Each row comes from the steps of one walk. Every step used is in the known rows, and no mark comes twice. Write the walk behind each row, first mark first.
Known rows:
zafu > lavip > zirom > sepa > pifo > seki > soseva > fomag: [ 280,  -61,  208,   -2, -176,  -33, -135,  -99,   75,   53, -340, -192,
 -154,  -11,   70,  119,   13,  209, -154, -369,   -9, -177,  -25,  -17,
   96, -293,  100,  151,  -27,  129,   -4,  -31,  234,   10, -107,  487,
 -104, -234,   84, -235,   74, -248, -129,   17,  296,  193,   64,  -35,
 -248, -140,  213,  -61,   23]
pufi > soseva > seki > zirom > lavip: [  35,   69, -209, -116,  175,  -52,   34,  351,   97, -589,  212,  354,
  123,  158,   49,   95, -451,  183,  268,  198,  -55,  -67,  170,   -5,
  -31,   53, -191,  334,  119, -731,  -74,  295,  -26, -100,   81, -369,
  185,   35,  -35,  257,  299,   58,  -61, -373,   91,   -1, -102, -127,
   21,   70, -104,  160, -165]
pufi > seki > zirom > sepa > pifo: [ -21,   58, -110,   69,  201,  -87,  438,  315, -108, -176,  178,  -35,
  -69, -119,  -96,  226, -441,   75,  689,  468,   -3, -127,  385,  -23,
 -249,   39, -285,  229,  325, -184,  181,  -29, -271,   50,   23, -308,
  142,  299, -274,  205,   32,  492,  178, -388, -314, -446, -305, -658,
 -186, -108, -309,  100,   94]
lavip > soseva > fomag > pufi: [ -39, -136,   75, -149, -180,   78,  114, -232,  291,  201, -162, -100,
   30,  153,  111, -248,   54,  -44, -722, -316,  -77,  178, -216,   49,
 -138,  217, -137, -149, -301,   60, -112, -121,  137,  -98,  258,   45,
   82,   61,  -44, -150,  -29,   46, -296,  -40,  -35, -265,  129,   87,
  206,  194,  252,  -50, -241]
zirom > lavip > soseva > pifo > pufi > fomag: [  55,   22,   93,   30,   41, -237,  -19,  -25,   17,    4,   32,   25,
  -63,  -22,   30, -218,  -55,  316, -216,   -8,   66,  363,   86, -266,
   36,  107,  -74,  -49, -230, -329,   77,  313, -214,   85,  389,  261,
 -119, -116,  153, -173,  394, -157,  -55, -309,  262,   13,  178,  242,
   40,  114, -378, -160,  108]
zafu > soseva > pifo > sepa > lavip: [ 291, -231,   93, -514, -250,   26,   16, -479,   68,  -20,  269, -320,
   93,  -51,    3,   75,   -1,   94, -238, -520, -109,   87, -389, -247,
  -19, -189,  -23, -181, -245,  159,  188,  261,   22,  273,  -43, -138,
    2, -278,  569, -272,  -60, -506,  443,  152,  161,  348,  440,  287,
 -334,  163,   36,   77,  101]
fomag > soseva > seki > pifo > lavip: [-122,  283,   64, -266,  140,  -63, -162, -180, -123, -183,  273,  173,
  289,  237,  107,  -20,  184,  -83,   15,   22, -156, -106,  -64,  218,
  254,  -55,  -65,  -65,  410, -232, -124, -194,  264, -377,  -73, -419,
   15,  139,   24,  321, -155, -106, -162,  254,  -17, -229, -358,  235,
  476,  314, -159, -179,  -36]
sepa > pifo > seki > zirom: [ -55, -383,   72,   22,  200, -147,   90,  -30, -415, -122,  216, -288,
  329, -118,  -31,   95, -344,   78,  427,   86, -151, -156, -230,   97,
  111,  -39, -208,  -84,  143,  106,  405,   77,   56, -280, -108, -117,
  349,  225, -123,  202,   26,  120,  453,  -10, -251,  131, -185, -440,
  -80, -197, -117, -103,   25]
lavip > zirom > sepa > pifo > pufi: [ 131,  -38,   65,  361, -261,   73,    3,  146,  176,    0,   36,  -31,
 -325,  -58,   76,   94, -116,  109, -170,  -94,   75,  356,  133,  -44,
  -47,  148,   59,   52, -111,  101,  -38, -124,  130,  162,  -67,  564,
   80, -126, -342,  -74,   10,  145,  305,   21,   -3,  -66,  -19,  -84,
 -275,   33,  363,  139,   33]
lavip > zirom > sepa > pifo > seki: [  68,    8,   59,  303, -249,   36,   82,   10,  171,  -76,   25,  -70,
 -330,  -46,   51,  170, -172,  176, -156, -153,   72,  226,  114,   -9,
   13,  103,   13,  124,  -62,   99,    3, -179,  190,  113,  -85,  518,
  156, -186, -284,  -90,  -11,  187,  249,  -17,   12, -118, -146, -162,
 -192,    5,  421,  109,  -10]
zirom > sepa > pifo > pufi > seki > soseva > fomag: [-227,   22,  168,  243,  -21, -262,  -77,  214,  -99,  -67,  105,  -17,
  -95, -333,  179,   79,   66,  158,  331,   81,   45, -121,   83, -108,
 -201, -121, -218,  -18,  121,   17,  182,  -23,   18,  357,   93,  -69,
  -23,  111,  -87,  -12,   21,  177,  303,   86,   90,  143, -156, -101,
 -333,  -26, -156,   76,  235]
zafu > lavip > sepa > pifo > pufi > seki: [ 279, -134, -216, -159,   78,   60,   65,  -36, -107,  400, -222, -358,
 -164,  138, -106,  354, -234,  259,   59, -148, -213,  -73, -333, -100,
 -183,   28,   26, -339, -319,  157,    8,  174,   -3, -145, -314,  302,
 -280,    3,  -86, -194, -102, -559,   35,    2,  -23,  412,  283,    5,
 -284,  -56, -140,  248, -132]
seki > pifo > lavip > soseva > pufi > fomag: [ 132,  120,  -61,   -5,   70,    3,  207,    1, -177, -439,  -17,  188,
   43,  144, -219, -180,  163, -161,  163,  252,  -77,   49,    2, -150,
   52,  224, -297, -115,  134, -170,   61, -158, -313, -241,   89, -300,
   37,   -1, -358,  219, -178,  495, -294,   73, -171, -271, -283, -153,
  225,   58, -444, -255,  293]
soseva > pifo > sepa > zirom > lavip: [  -2, -195,  191,  -93, -193, -161, -185, -291,    5, -167,  399,  -16,
   41,   37,  -97,  -31,  127,    7,  -85, -113,  183,  215,  236,   30,
  127, -141,   25,  163, -108,   39,  249,   21, -292,  392,  -83, -507,
  204,  -89,  228,  -88,  102, -242,  656,  138,   46,   34,  312,  297,
  -62,   12,  -72, -138,  313]
fomag > lavip > sepa > pifo > seki > soseva > pufi: [-270,  107,  -58, -118,  214,  159,   95,   16, -315,  479, -223,  189,
  106,  324,  -36,   12,  248,  -95,  -18,    0, -161, -172, -184,  102,
  101,   12,  197, -108,  161,   -1,  -86, -304,  114, -432, -157,   -5,
 -173,  108,  273, -144,  -60, -141, -115,   40, -206,   71,  -74,  244,
  421,  -53, -110,  153, -321]
zirom > sepa > lavip > soseva > fomag > pufi: [-342,   -7,  243,    1, -110, -201,  116, -117,  300,  430, -149,  -98,
 -116, -139,  188,  260,  231,  146,    4, -268,   54,  -20,  124, -286,
 -224,  -92,  -90,   -5,   20,  336,  151, -152,  169,  399,  219,  172,
 -124, -384,  179, -120,  -35, -160,  106,   40,  144,  103, -160,   88,
  -73,  -62,  302,   78,  -54]
pifo > seki > zirom > sepa > lavip > soseva: [-276,  134, -217,   77,  130,   78,  -83, -281,  -32, -350,  345, -113,
   23, -299,  -43,   95,  -99,  118,  125,  137,  124,  -56,   38,   49,
  -13,  -25,  103,  122,   45,  194,   86,  151,  100,  -19,  -80,   47,
  103, -170, -171,  340, -254,  303, -159,  -61, -189, -428, -387, -445,
   76, -323,  250, -160,   26]
fomag > lavip > zirom > sepa > pifo > soseva: [ -55,  -33,  180,  124,   50,   86,  160,  110,  -97,  449, -174,  214,
  132,  154,   76,  -31,  231, -157,  -65,  -44, -100,   86,  -26,    1,
  136,    1,  322,  -19,  324,   69, -170, -361,  220,  -47,  -52,  438,
    6,   24,  288, -241,  146, -112, -123,   46,   44,  238,  -22,   95,
  356,   10,  105,  138, -161]
pifo > seki > soseva > zafu > lavip > sepa: [-190,  181, -244,  -31,  -85,  272, -282, -399,  -80, -511,  105,   41,
   43,  -85, -200,   49,   -9,   83,  -71, -118,    0, -224, -270,  332,
  221, -200,  -26,   16, -186,  -36,   55,  190,  337, -183, -253, -108,
    6, -185,  -71,  159, -269,  159, -195,   46, -131, -131, -245, -121,
  204, -211,  183,  -39,  -10]
soseva > lavip > sepa > pifo > zirom: [  46,  -71,   91,  329, -142,   28, -238, -324,  130,  227,   14,   88,
 -133,  389,  -77,  161,   91,  -84,  -41,  -59,  126,   83,   26,  -36,
  434,  -25,  -25,  159, -290,   48,   -3, -202,  238,  -65, -260, -469,
 -182, -384,   96,  -37,   40, -479,  337,   81, -113,  321,   81,   60,
  -28,  -30,  324,  -22, -102]
seki > soseva > zafu > lavip: [ -63,   33,  243, -218, -225,  128,  -34, -149,  -61, -241, -266,  124,
  294,   30, -244,   63,  149, -130,  159, -350, -182, -299, -140,  224,
  340, -509, -297,  221,   88, -187,  316,   -3,  443,  -48,   76, -185,
   68, -240,  213,  -32,  -17,   49,  190, -271,  -53,   31, -137, -122,
  102, -254,   20,  -68,   80]
sepa > zirom > lavip > soseva: [-122,   -3,  578,  -29, -119, -534,  336,  114,  -77,  246, -266, -341,
  309, -190, -126,  208, -262,  187,  197, -429,   52,  -97,  145,  -82,
  -15, -134,   14,  282,  270,  -47,  419,    1,  -45,   87,  371,  271,
  245, -171,   74,  -47,  236, -176,  398, -397,  -28,  115,    3, -134,
  132, -392,  138,  -92, -147]
pifo > seki > zirom > lavip: [-264,   -3, -212,  140,  197,   70, -254, -120, -145, -560,  428,    3,
  130, -128, -150,   10, -307,  110,  208,  359,  202,  -62,   23,  180,
   98,  -97,  130,  112,   52, -234,    3,  347,   95, -211,  -33,  -20,
  139, -158, -264,  344, -131,  190,  -68, -247, -114, -409, -345, -392,
  131, -325, -152, -196,  117]
fomag > soseva > pufi > seki: [-152,   76, -215, -198,  121,  127,  -20, -118,   47,  111,  192,  175,
   83,  -16,  -10, -115, -107, -165,  171,  415, -139, -137,   93,  132,
  -58,   51, -106, -291,   45, -138, -278,  -72, -273, -244, -154, -291,
 -183,  275,   49,  126,  -28,  -96,   32,  -49,  -12, -224,   24,  279,
  183,  125,  -72,  198,  -90]
zirom > lavip > soseva > pifo > pufi: [ -36,   62,  119,   54,  -13, -206,  -86, -154,  -39,   23,   71,   34,
    5,  -14,   28, -178,   36,  430, -230, -174,   52,  419,   49, -244,
   49,   29,  -62,  -41, -232, -231,  127,  254,  -65,   51,  389,  281,
 -149, -175,  183, -127,  319, -280,   54, -368,  245,  -42,  141,  283,
   29,  106, -323, -165,  127]
pufi > soseva > zafu > lavip > zirom > sepa > pifo: [ 262, -247, -215,  -37,  -68,  -87,  142,  191,  113, -168, -194,   41,
  -11,    3,   -3,   88, -138,   40,  218, -111, -129,  -43,  -79, -139,
   14,  -33, -280,   63, -310,  -82,   72,  226,  -58,  334,  -70,  129,
  202,  -54,  224, -125,  341, -167,  176, -224,  284,  772,  287,  114,
 -398,  -88,  359,  336,  -76]
lavip > soseva > pufi > seki > zirom > sepa: [ -85,  298, -294,  -12,  -10,  152,  241, -223,  291,  -54,   54,   90,
 -333, -227,  -41, -113,  -85,  139, -209,  103,  -39,  107,  276, -162,
 -173,  281, -170,   29, -261,  168,  -76, -156, -309,   35,  133,  -30,
 -120,   31, -137,   74,  -32,  353, -148, -404, -117, -705,   89, -145,
 -118,   44,  227,   26,  -95]
fomag > pufi > seki > soseva: [-202,  -61, -244, -189,   51,  288,  133,  428,   75,  105, -270,  207,
  209,  152,  -84,  -69, -364, -163,  350,  486, -210, -188,  139,  447,
 -340,  136, -213, -140,  310, -314, -166,   66, -140, -456,   33, -100,
   27,  624, -327,   64,  -19,  284, -124, -223, -265, -387, -306, -117,
  261,  119, -646,  305,  -41]
seki > pifo > soseva > lavip > zirom: [ 157,  128,  170,  328, -186,  152,  -51, -142, -298, -429,  112,  381,
  216,  168, -202, -122,  154,  -94,  155,   31,  -12,   75,    8,  -25,
  184,  -11,  -22,   95,  241, -262,  -22, -310,  158, -218,  -83, -399,
   64,   37, -146,  141, -162,  250,  -77,  101,  -81,  -28, -211, -182,
  327,  135, -157, -306,  282]
soseva > seki > pifo > pufi > fomag > lavip: [ -36,  179,   72,   -9,  209,   67, -404,  132,  136, -475,  449,  342,
 -149,  286,   37,   -3, -139,  -77,   16,  467,  -59,  -78,  296,   75,
  199,  185,   84,   71,  362, -346, -113,  -32,   73, -301,  -85, -523,
   48,  111, -337,  390,  -66,  203, -165,  219,  -74, -340, -154,   70,
  220,  379, -324, -281,  -17]
pifo > zirom > sepa > lavip: [-192,   91,   99,  334,   92,   54, -117,    4,  163,   27,  222,  -65,
 -152, -497,  -84,  238,   58, -301,  315,   98,  237,  132,   44,   33,
  230, -162,  101,   94,   -7,  323,   68,  107,  -18,  399,  -33,   42,
  -70, -368,  -39,  111, -181,  -28,  339,  111,  112,  201, -140, -244,
 -207,  -72,  291,   47,  246]
soseva > zafu > lavip > sepa: [  27, -231, -142,  -40, -207,  106, -210, -419,  309,   93,   17, -119,
 -251,  229, -230,  277,  104, -135, -256, -244,   50,  -77, -201,    0,
  283, -186,   -7,  -94, -621,  324,   99,   23,  383,  286, -192,   16,
    2, -613,  108, -132, -137, -467,  366,  -99,   78,  338,  396,  219,
 -307, -160,  505,   87,  -90]
pifo > soseva > fomag > pufi > seki: [ -23, -358, -106,  309, -114,  192, -240, -121,   13, -182,  311,  365,
  321, -108,  101, -317,  -64, -211, -253,  172,  142,  -52, -333,  228,
 -188,   61,  148, -369, -219, -118, -322,  -13,   66,   68, -129, -404,
   17,  210,  -36,   -2,    2,  126, -295,  494,  102,  255,  244,    0,
  348,  261,  -12,  120,   42]
lavip > soseva > seki > zirom > sepa > pifo > pufi > fomag: [  43,  255,  -69,  -56,  102,  -42,   33,  -83,  217, -141,  181,  -66,
 -185, -156,  213,  -83,  -78,  146, -416,  -91,  -64,  149,  100,  -63,
   74,  287,  -31,  151,  -71,  128,   48,  -37,   75,   -5,  158,  -11,
  114,  107, -140,  194,   61,  319, -219,  -23,  -98, -495,    8, -215,
  -29,  208,  276, -229, -202]
seki > pifo > lavip > sepa > zirom: [  28,  185,   56,   60,  -59,  -92,  232,   69, -377, -303,  -31,   58,
  127,  293, -303,  131,  178, -102,  279,  -42,   32,    0,  -88,  -19,
  -24,   77, -142,   28,  243, -154,  172, -273,  -43, -251,  -30, -286,
  103, -115, -428,  231, -397,  302,   11,  135, -348, -165, -418, -177,
  257, -104, -328, -153,  225]
pifo > sepa > zirom > lavip > soseva > fomag > pufi: [-291,  -85,   38,    3,  -37,  -12,  -65,   31,   59,  -69,   12, -219,
  140, -238,  -27,   16,  184,    6, -202, -192,  309,  162,   62,  239,
  -70,  -86,  218,   93, -105,  190,  -29,  180, -148,  470,   -3, -251,
  186,   16,  -10,   19,  -89, -112,  130,  274,  -21,  -26,  171,  115,
   85, -115,  187,  -66,   55]

Write each row's walk:
[-231,   36,   49,  106,  102, -305, -197,  172,   70,   55,  234,  -82,
 -162, -297,  254,  144,   12,   33,  198,  213,  -16, -135,   37, -111,
  -68,   22,  -62, -166,   96,   88,   26,   22,   62,  335,    1,   75,
   12,   74,  -72,    3,   13,  -66,  317,  203,  210,  249,  -75,   86,
 -301,   76,  -66,   94,  120] | zirom > sepa > pifo > pufi > fomag > soseva > seki
[-137,  189,  -17,  215,  115, -152,  106,  324, -389,   88, -153,   34,
  -47,   45,  -20,  147, -115,  509,  229,  -80,  116,  165,  -38,  -86,
 -126,  -42,  -88,   11,  -87, -421,  134,  220,    0, -106,  193,  137,
 -255,  -20,  -46,  -75,  169,  -91,  123, -226,   -5,   70, -135,   76,
  -12,   36, -491,   87,   -8] | zirom > lavip > sepa > pifo > pufi > seki > soseva
[ 262, -127,   92, -223, -228, -156,   19,   61,   17,   36, -131, -249,
   56,  100,  137, -150,  -29, -115, -312, -311,  166, -261, -311,  -41,
 -287,  -35,  113,  -76,  -60,   31, -116,   37,  -18,  -40,  152,  -84,
    2,    9,  145, -151, -139,  -44, -144,  271,   93,  135,  241,  225,
 -217,  142,  -18,   40,  -97] | zafu > soseva > fomag > pufi > seki > pifo > lavip > sepa > zirom
[ 194,  -64,  -31, -375, -130,  -14,   72,   -8,  270,  210,  -92, -173,
 -186,  -63,  -43,    7, -274, -265, -240,  -47,  -19, -393, -224, -237,
 -123,   34,  227, -178, -190,   13, -189,   92, -195,   11,   29,  146,
 -109, -250,  304, -320,  -37, -244,  152,  -59,  179,  217,  533,  290,
 -320,  -71,  158,  253, -261] | zafu > soseva > pufi > fomag > lavip > sepa > zirom
[-144,   58,   19,   44,   91,  -66,  162,  139,  125,   29,   68,   41,
 -113, -186,   -5,   98,   23, -198,  264,  257,  191, -120,  418, -211,
  -67,  -89,   35,  370,  155,  119,  135, -113, -134,  201,  193,  -70,
   54, -279,  -30,  168,  -53,  369,  167, -254, -116, -472, -172, -397,
 -198, -366,  206, -146,   41] | seki > zirom > sepa > lavip > soseva > pufi > fomag
[ 177,  -77,   27, -212,  -43,  -10,  -20, -202, -177,  257, -340, -309,
  -44,  187,  -47,  273,  -14,  232, -153, -464, -129, -291, -425,    1,
    0, -228,   10, -103, -238,   82,   79,   16,  259, -208, -209,  149,
 -197, -173,  113, -261, -130, -464,  -64,   76,   72,  348,  122,   31,
 -121, -123,   20,   46, -150] | zafu > lavip > sepa > pifo > seki > soseva > fomag
[ 250,  -43,   66, -309,   13,  -37,  116,  -99,   36,  250, -438, -371,
   20,  -14,   -1,  -27,   93,  101, -214, -305,  -94, -134,  -30,    1,
 -144,  -53,   50,  -10,  -40,  308,  -25,   19, -172,    2,    7,   73,
  -56,  220,   99, -150,  -24, -234, -413,   37,  108,   37,  257,   31,
  -63,    3,    3, -166,  -55] | zafu > lavip > soseva > fomag > pufi > seki > pifo > sepa > zirom
[ -41,  177,  -29, -158,  235,   48,  132,  -50, -104,  409,   -2,  173,
   91,  125,   88, -325,  344, -122, -142,  153, -152,  192,  179,  -87,
   17,  154,  211,   27,  251,  122,  -96, -196, -190, -104,  110,  111,
  -98,  331,  380,  -78,  157,   26, -385, -168, -110, -247,   67,  153,
  335,   59, -174,  -74,  -94] | fomag > lavip > soseva > pifo > pufi > seki > zirom > sepa
[  67,  -16,  108, -255,  338, -165,  379,  342,  127,  261, -174,   -3,
  -54,  118,   87,  -40, -139, -361,    5,  386, -161, -224,  121, -118,
  120,  221,   10,   76,  335, -208,  -62, -100, -179,  -32,  147,  -19,
  178,  194,  144, -166,  282,  269, -334,  -40,  -22,   15,  -30, -200,
  254,   22, -156,  -41, -264] | pufi > fomag > lavip > soseva > seki > zirom > sepa > pifo
[  24,  -86, -246,  150,   48,  -44,   20, -144,  132, -182,   52,  150,
  114,   12,  134, -318,  300,  -83, -240,   99,  207,  167,  -56,   27,
  -48,  169,  -80, -104, -175,  163, -135,  -34, -135,   92,   87, -145,
  -65, -117, -151,  212,   24,  292, -598,  299, -104, -231, -123, -117,
  215,   -8,  -18,  -46,  110] | pifo > lavip > soseva > fomag > pufi > seki > zirom > sepa
[ 315, -224,  100, -238, -192,  102,   23,   31,   87,    2,  -88, -239,
   -1,   44,  186, -149,  -28,  -14, -318, -298,  122,  -16, -192,  -73,
 -243,  -66,   96,  -61,  -69,   87, -133,  153,  -25,   58,   86,  -85,
  -17,   44,  241, -150,  -69,  -30, -147,  344,  132,   99,  273,  218,
 -263,  306,   78,   -4,  -78] | zafu > soseva > fomag > pufi > seki > pifo > sepa > lavip > zirom
[-158,  258,  158,    8,  -20,  -54,  171,   43, -333, -397,   -3, -121,
   85, -100, -267,   60,  325,    5,  188, -181,  124,  129,  161,   38,
   87,  -91,  -84,  260,  212,   63,  277,  -96, -107,  229,  114, -399,
  301,   84, -142,  181, -292,  318,  216,    4, -163, -253, -182,  -81,
   49,  -37,  -87, -397,  300] | seki > pifo > sepa > zirom > lavip > soseva > zafu
[   8, -104, -140, -177,   45,    1, -243, -241, -162,  393,   10, -191,
  207,   36,   73,  -77,  338, -207, -136, -165, -106,  -22, -377,  163,
  223, -150,   87, -345, -264,  341,  -59,   45,  228,   -3, -206,  104,
  -73,  102,  323,  -10,  -76, -508,  147,  249,   92,  456,  263,  489,
  -23,   20,  315,   42, -122] | fomag > soseva > zafu > lavip > sepa > pifo > pufi
[ -40, -273, -274,   51,  -51,   70, -136,  451,  252,  242, -366,  279,
  119,  277,  170, -160, -130, -166,  163,  356,  -75,  -49,  177,  175,
 -179,  201,  -76,  -21,   27, -155, -318,   49,  -97, -180,  -17,  108,
   75,  384,  -37,  -83,  281, -192,   18, -118,  143,  332,    4,  290,
  -62,   72, -128,  349, -103] | fomag > pufi > soseva > lavip > zirom > sepa > pifo
[  52,  107, -163,  324,   59,  300, -277,  336,  -29, -289,  217,  309,
  -62, -146,   73, -321,  -52,  -12,   93,  501,   87,  239,  232,  159,
 -228,  154,  139,  -78,   85, -240, -268,  248, -264,  -22, -137,  -42,
 -236,  403, -325,  249,   46,  445, -441,  240, -190, -238,  -37,  -53,
  117,   86, -203,  107,   93] | pifo > pufi > seki > soseva > fomag > lavip > zirom > sepa
[ -88,  -34,  103,  195,   54,  125,    8,   76,  -10,  425, -122,  337,
   15,  112,   98, -127,  272, -185,  -98,   95,  -23,   41,  105,  -25,
  151,   20,  374,  -25,  222,  147, -243, -398,   87,  -43,  -81,  357,
  -88,  -13,  291, -204,  169,  -93,  -86,   66,  107,  161,  100,  231,
  259,   23,  159,  126, -143] | fomag > lavip > zirom > sepa > pifo > soseva > pufi
[ 184,   19,  -59,  -13,  138,   75, -192,  267, -257, -307,   99,   15,
   35,   47, -175, -209,   68, -343,  271,  498,  -89,   -7,   -1,    2,
   11,  106,  -29, -210,  156, -187,  -58,  175, -247, -165,  -54, -133,
   49,  341, -336,  212, -217,  272, -132,  158,  -51,   36,  -50,   47,
  -18,   53, -448, -268,  299] | seki > pifo > pufi > fomag > soseva > zafu > lavip
[-126,  128,   -2,  379,  139,   52, -107,  100,  216,  147,   79,  -28,
 -232, -508,  108,  -35,  140, -279,  100,  161,  333,  170,  186,   89,
   85,   -8,  131,  127,  -60,  446,  -74,   56, -231,  364,   56,  -18,
 -125,  -34,  -13,  113,  -54,  184,  -49,  245,  134,   32,  -56, -123,
 -184,  135,  304,  -11,  150] | pifo > zirom > sepa > lavip > soseva > fomag > pufi > seki
[-114,  107,  -54, -106,  268,  159,  266,  253, -412,  546, -256,  119,
  174,  325,  -28,   24,  151,  -65,  134,   54, -238,   -1, -191,   93,
  -50,  101,  135, -154,  264, -107,  -64, -181,   31, -393, -136,   28,
 -185,  358,  180, -123,   -3,  -71, -204,   57, -336,  137,  -90,  104,
  434,   29, -306,  232, -304] | fomag > lavip > sepa > pifo > pufi > seki > soseva
[  21,   20,  134,  321, -292,   50,  -77,  170,  126,  -54, -165,   76,
 -238,   -2,  198,  -93,   32,   64, -285, -165,  182,  110,  192,  166,
  -12,    7,   62,  254,   37,   61,  -86, -254,  196,    4,   26,  395,
  127,   14, -209,  -99,   46,  364,   45,  134,   61, -236, -189,  -15,
 -108,   76,  345,    5,   -4] | lavip > zirom > sepa > pifo > seki > soseva > fomag > pufi
[ 342,   67, -128, -254,   15,  -25,  -35, -281,   86,  192,  -99, -231,
 -143,  -99,   11,  -56,   49,  209, -168, -145, -159,   50,   46, -203,
  -87,  -24,   50,  -33, -196,  286,   25,  125, -178,   60,  -13,  333,
 -209,   57,  173, -144,   69, -316, -227, -244,  167,  -65,  314,    6,
 -292,  -50,  -81, -106,  103] | zafu > lavip > soseva > pifo > pufi > seki > zirom > sepa
[ 400, -149,  -73,   -4,  -80,   31,  -67,  132,  124,  154, -290, -192,
 -172,  -42,   41,  163, -154,  200,   10, -157, -136,   42,  -63, -143,
  -90,  -53,  112,  -81, -166,  111, -112,  199,    9,   85, -178,  718,
 -135,  -89,  -31, -215,  133, -430,  -32,  -88,  302,  468,  258,   35,
 -419, -123,  127,  202,   13] | zafu > lavip > zirom > sepa > pifo > pufi > soseva
